Below is a small trained network, with its code and all its weights. Each question gives an input and a target symbol and asks what happens when units are switched off, that is, made to give their printed mean instead of their output.

import numpy as np


def w(rows, s, z=0):
    codes = np.array(rows[::2]) - 128.0
    scale = np.full(codes.shape[1], s)
    scale[-1] = z or s
    return codes * scale


def f(y):
    return y / 2 * (1 + np.tanh(0.7978845608 * (y + 0.044715 * y**3)))


def softmax(a):
    e = np.exp(a - a.max(-1, keepdims=True))
    return e / e.sum(-1, keepdims=True)


def log_softmax(a):
    a = a - a.max(-1, keepdims=True)
    return a - np.log(np.exp(a).sum(-1, keepdims=True))


def net(x, mask):
    ids = ['βεζθλω'.index(c) for c in x.split()]
    T = len(ids)
    res = E[ids] + P[:T]
    q, k, v = (res @ M[0].T for M in (Q, K, V))
    z = softmax(np.where(np.tri(T) > 0, q @ k.T / 3**0.5, -1e9)) @ v
    res = res + np.where(mask[0], z, O[0][:, -1]) @ O[0][:, :-1]
    y = f(res @ A[0][:, :-1].T + A[0][:, -1])
    res = res + np.where(mask[1:9], y, B[0][:, -1]) @ B[0][:, :-1]
    return log_softmax(res[-1] @ U[:, :-1].T + U[:, -1])


Q, K, V, O, A, B = {}, {}, {}, {}, {}, {}
E = w([
[192,112,58,83,132],'β',
[185,213,67,85,122],'ε',
[178,74,95,171,117],'ζ',
[65,117,110,53,229],'θ',
[145,176,102,61,9],'λ',
[114,159,93,159,252],'ω',
],0.016)
P = w([
[214,88,10,132,147],'0',
[255,92,100,121,136],'1',
[198,107,45,153,151],'2',
[196,128,92,140,139],'3',
[176,152,105,132,136],'4',
[181,119,144,158,147],'5',
[158,118,167,177,143],'6',
[162,105,192,193,148],'7',
[106,241,70,163,125],'8',
[185,81,183,158,127],'9',
],0.0069)
Q[0] = w([
[232,91,130,230,145],'h0',
[2,51,233,98,135],'h0',
[177,33,48,119,43],'h0',
],0.0083)
K[0] = w([
[108,174,201,130,187],'h0',
[210,80,14,2,110],'h0',
[59,201,163,145,45],'h0',
],0.0081)
V[0] = w([
[119,36,112,8,145],'h0',
[118,169,135,164,217],'h0',
[142,221,144,71,98],'h0',
],0.016)
O[0] = w([
[88,92,123,13,97,180],'h0',
[198,121,194,2,203,255],'h0',
[98,217,64,70,154,49],'h0',
],0.011,0.0069)
A[0] = w([
[211,132,83,149,193,76],'n0',
[214,163,78,112,162,102],'n1',
[107,85,166,31,192,173],'n2',
[106,78,150,193,135,14],'n3',
[128,172,95,78,96,252],'n4',
[154,188,196,146,161,114],'n5',
[172,106,179,174,219,38],'n6',
[244,140,178,153,112,191],'n7',
],0.011,0.0025)
B[0] = w([
[195,103,185,211,10,207],'n0',
[23,80,160,150,38,206],'n1',
[77,183,86,234,176,255],'n2',
[128,181,167,158,92,135],'n3',
[141,99,221,98,151,161],'n4',
[227,201,159,17,195,169],'n5',
[34,159,53,24,26,214],'n6',
[197,119,95,123,254,227],'n7',
],0.0085,0.023)
U = w([
[170,17,110,8,98,98],'β',
[157,111,255,97,64,101],'ε',
[232,89,146,168,114,250],'ζ',
[122,74,207,111,175,166],'θ',
[163,190,61,120,47,21],'λ',
[202,167,168,85,116,21],'ω',
],0.0053,0.0017)

Each question gives the input, a string of symbols that net reads in full, and the target symbol t.
The units are the heads (3 rows each of Q, K, V and O) and the neurons (one row each of A and B). Each row of codes is followed by its name. A weight is (code - 128) times the scale printed after its matrix; where a second scale follows, it is the last column's (O, A, B and U).
mask holds one flag per unit, heads first, then neurons. A switched-off unit (its flag False) gives its mean, the last column of its rows in O or B, instead of its output. The means were averaged over made-up inputs and are rounded, as every weight is.
A unit's drop is (log p(t) with every unit on - log p(t) with that unit switched off) / (log p(t) with every unit on - log p(t) with every unit switched off).
The circuit of an input: a set's keep is (log p(t) with only the set's units on - log p(t) with every unit switched off) / (log p(t) with every unit on - log p(t) with every unit switched off). Starting from all 9 units, units are removed one at a time, each time the one whose removal leaves the highest keep (on an exact tie, the one counted first), for as long as the keep stays at least 0.8.
circuit, biggest first: the units of the circuit, biggest drop first
unit that matters most: the unit with the biggest drop
top k neurons: the k neurons with the biggest drops, biggest first
drop when u is switched off: that unit's drop, to one decimal
input β ε β β β β β β ζ ω, target λ: top 2 neurons : [n6, n4]
input ζ β θ β ε β ω β λ, target ε: unit that matters most : n4
input ζ β ζ ζ β, target ζ: circuit, biggest first : [n6, h0]
input ε β ζ ε, target ζ: top 2 neurons : [n6, n5]
input β ζ θ β β, target θ: circuit, biggest first : [n6, h0, n0, n2]
input ε β β, target ε: top 2 neurons : [n7, n4]
input β β θ θ ζ, target θ: circuit, biggest first : [h0, n6, n0, n2]
input ε β β β β ζ β ω ε, target ω: circuit, biggest first : [h0, n5]
input β λ β ζ, target λ: top 2 neurons : [n7, n0]
input ζ β ζ θ β ζ β β λ β, target λ: top 3 neurons : [n7, n5, n0]
input β β β θ ζ, target θ: circuit, biggest first : [h0, n6, n0]
input β β λ θ β ω, target λ: top 2 neurons : [n6, n2]
input ζ ω β β ζ β β β ω β, target ω: top 4 neurons : [n5, n7, n6, n2]
input ω β ε β ζ β ζ β β, target ζ: circuit, biggest first : [n6]
input β ω ω ω ω β ζ, target ω: drop when n6 is switched off : 0.7
input λ β ζ, target λ: drop when n7 is switched off : 0.4
input β θ ε, target θ: drop when h0 is switched off : 0.6
input β ζ β β β β ζ θ β, target θ: drop when n5 is switched off : 0.1
